Below are the code and all the weights of a small trained network. Each question names an input and a class and asks about switching units off, where a switched-off unit gives its printed mean instead of its output.

import numpy as np


def w(rows, s, z=0):
    codes = np.array(rows[::2]) - 128.0
    scale = np.full(codes.shape[1], s)
    scale[-1] = z or s
    return codes * scale


def f(y):
    return y / 2 * (1 + np.tanh(0.7978845608 * (y + 0.044715 * y**3)))


def log_softmax(a):
    a = a - a.max(-1, keepdims=True)
    return a - np.log(np.exp(a).sum(-1, keepdims=True))


def net(x, mask):
    res = np.array(x, float).reshape(1, 5) / 4 @ E
    y = f(res @ A[0][:, :-1].T + A[0][:, -1])
    res = res + np.where(mask, y, B[0][:, -1]) @ B[0][:, :-1]
    return log_softmax(res[-1] @ U[:, :-1].T + U[:, -1])


A, B = {}, {}
E = w([
[125,128,105,114,130,126,131,123,111,138,126],'x0',
[94,42,175,115,241,98,129,217,122,197,163],'x1',
[76,171,91,23,202,111,62,100,207,79,141],'x2',
[139,71,157,165,190,192,50,42,80,96,58],'x3',
[161,91,180,2,107,48,122,134,75,73,120],'x4',
],0.0064)
A[0] = w([
[203,49,233,13,80,2,155,128,54,27,115,175],'n0',
[115,217,84,120,74,43,212,169,154,160,211,2],'n1',
[89,96,179,123,209,99,112,192,107,228,197,1],'n2',
[226,77,185,196,36,146,199,148,41,191,108,55],'n3',
[180,236,103,129,46,174,159,63,122,44,119,48],'n4',
[129,69,141,155,190,211,30,40,43,88,70,106],'n5',
[44,200,82,48,197,110,36,90,229,58,155,91],'n6',
[84,161,118,228,140,240,161,139,198,196,161,26],'n7',
[149,233,76,138,14,148,109,91,120,41,98,74],'n8',
[114,209,86,100,61,61,196,186,164,191,194,30],'n9',
],0.0047,0.00081)
B[0] = w([
[82,199,38,229,94,221,60,150,118,67,199,253],'n0',
[208,97,139,119,102,112,172,96,212,40,88,196],'n1',
[102,56,178,106,203,151,201,174,88,69,126,189],'n2',
[73,182,172,63,70,31,67,52,109,254,57,232],'n3',
[51,59,180,129,237,130,207,198,43,104,117,211],'n4',
[236,105,111,118,93,109,197,88,230,53,74,244],'n5',
[87,173,180,73,60,44,106,56,104,233,101,222],'n6',
[85,199,65,174,111,163,80,138,127,101,205,216],'n7',
[57,80,163,76,218,136,206,203,38,90,118,217],'n8',
[186,89,115,114,94,129,169,109,197,82,88,199],'n9',
],0.0071,0.0049)
U = w([
[65,65,172,118,208,142,173,177,83,110,127,97],'0',
[92,164,174,106,92,61,92,86,121,204,100,82],'1',
[247,92,115,130,114,138,154,111,192,77,104,89],'2',
[84,188,51,175,117,197,71,147,122,99,188,84],'3',
[127,129,131,124,139,142,119,137,126,139,135,254],'4',
],0.011,0.0065)

Each question gives the input, the list of numbers given to net, and the class t.
The units are the neurons (one row each of A and B). Each row of codes is followed by its name. A weight is (code - 128) times the scale printed after its matrix; where a second scale follows, it is the last column's (A, B and U).
mask holds one flag per neuron, in row order. A switched-off neuron (its flag False) gives its mean, the last column of its row in B, instead of its output. The means were averaged over made-up inputs and are rounded, as every weight is.
A unit's drop is (log p(t) with every unit on - log p(t) with that unit switched off) / (log p(t) with every unit on - log p(t) with every unit switched off).
The circuit of an input: a set's keep is (log p(t) with only the set's units on - log p(t) with every unit switched off) / (log p(t) with every unit on - log p(t) with every unit switched off). Starting from all 10 units, units are removed one at a time, each time the one whose removal leaves the highest keep (on an exact tie, the one counted first), for as long as the keep stays at least 0.8.
units of the circuit, in order: the units of the circuit, biggest drop first
unit that matters most: the unit with the biggest drop
top k neurons: the k neurons with the biggest drops, biggest first
drop of u: that unit's drop, to one decimal
input [-4,2,1,8,8], class 2: top 2 neurons => [n5 n7]
input [2,-1,7,4,-3], class 1: units of the circuit, in order => [n6]
input [3,4,-3,-5,-1], class 2: units of the circuit, in order => [n1 n9]
input [4,-5,-2,-5,6], class 3: top 2 neurons => [n0 n5]
input [0,-3,-3,-7,-7], class 2: top 4 neurons => [n1 n9 n0 n6]
input [-4,-2,-3,-7,-1], class 2: top 2 neurons => [n1 n9]
input [6,-1,2,7,7], class 2: top 3 neurons => [n5 n7 n3]
input [6,-6,7,8,-3], class 2: top 3 neurons => [n5 n3 n7]
input [-5,-7,-3,-7,-6], class 0: units of the circuit, in order => [n4 n8]
input [-2,1,-1,-7,-2], class 2: top 2 neurons => [n1 n9]
input [-6,5,0,-6,-6], class 2: top 3 neurons => [n1 n9 n0]
input [6,-3,-7,-2,-6], class 1: top 2 neurons => [n3 n0]
input [3,-3,-6,2,-5], class 1: top 3 neurons => [n3 n0 n2]
input [-5,5,-4,1,-7], class 3: units of the circuit, in order => [n7]
input [-4,-1,6,5,8], class 3: top 2 neurons => [n0 n3]
input [0,1,-4,-5,6], class 3: top 3 neurons => [n0 n5 n6]
input [-6,2,8,6,-6], class 1: top 2 neurons => [n6 n0]
input [6,1,-6,4,-3], class 1: drop of n3 => 0.7
input [-3,-7,2,1,-4], class 0: drop of n8 => 0.2
input [6,6,7,-1,-3], class 1: unit that matters most => n6
input [-3,-6,5,3,3], class 0: drop of n5 => 0.0
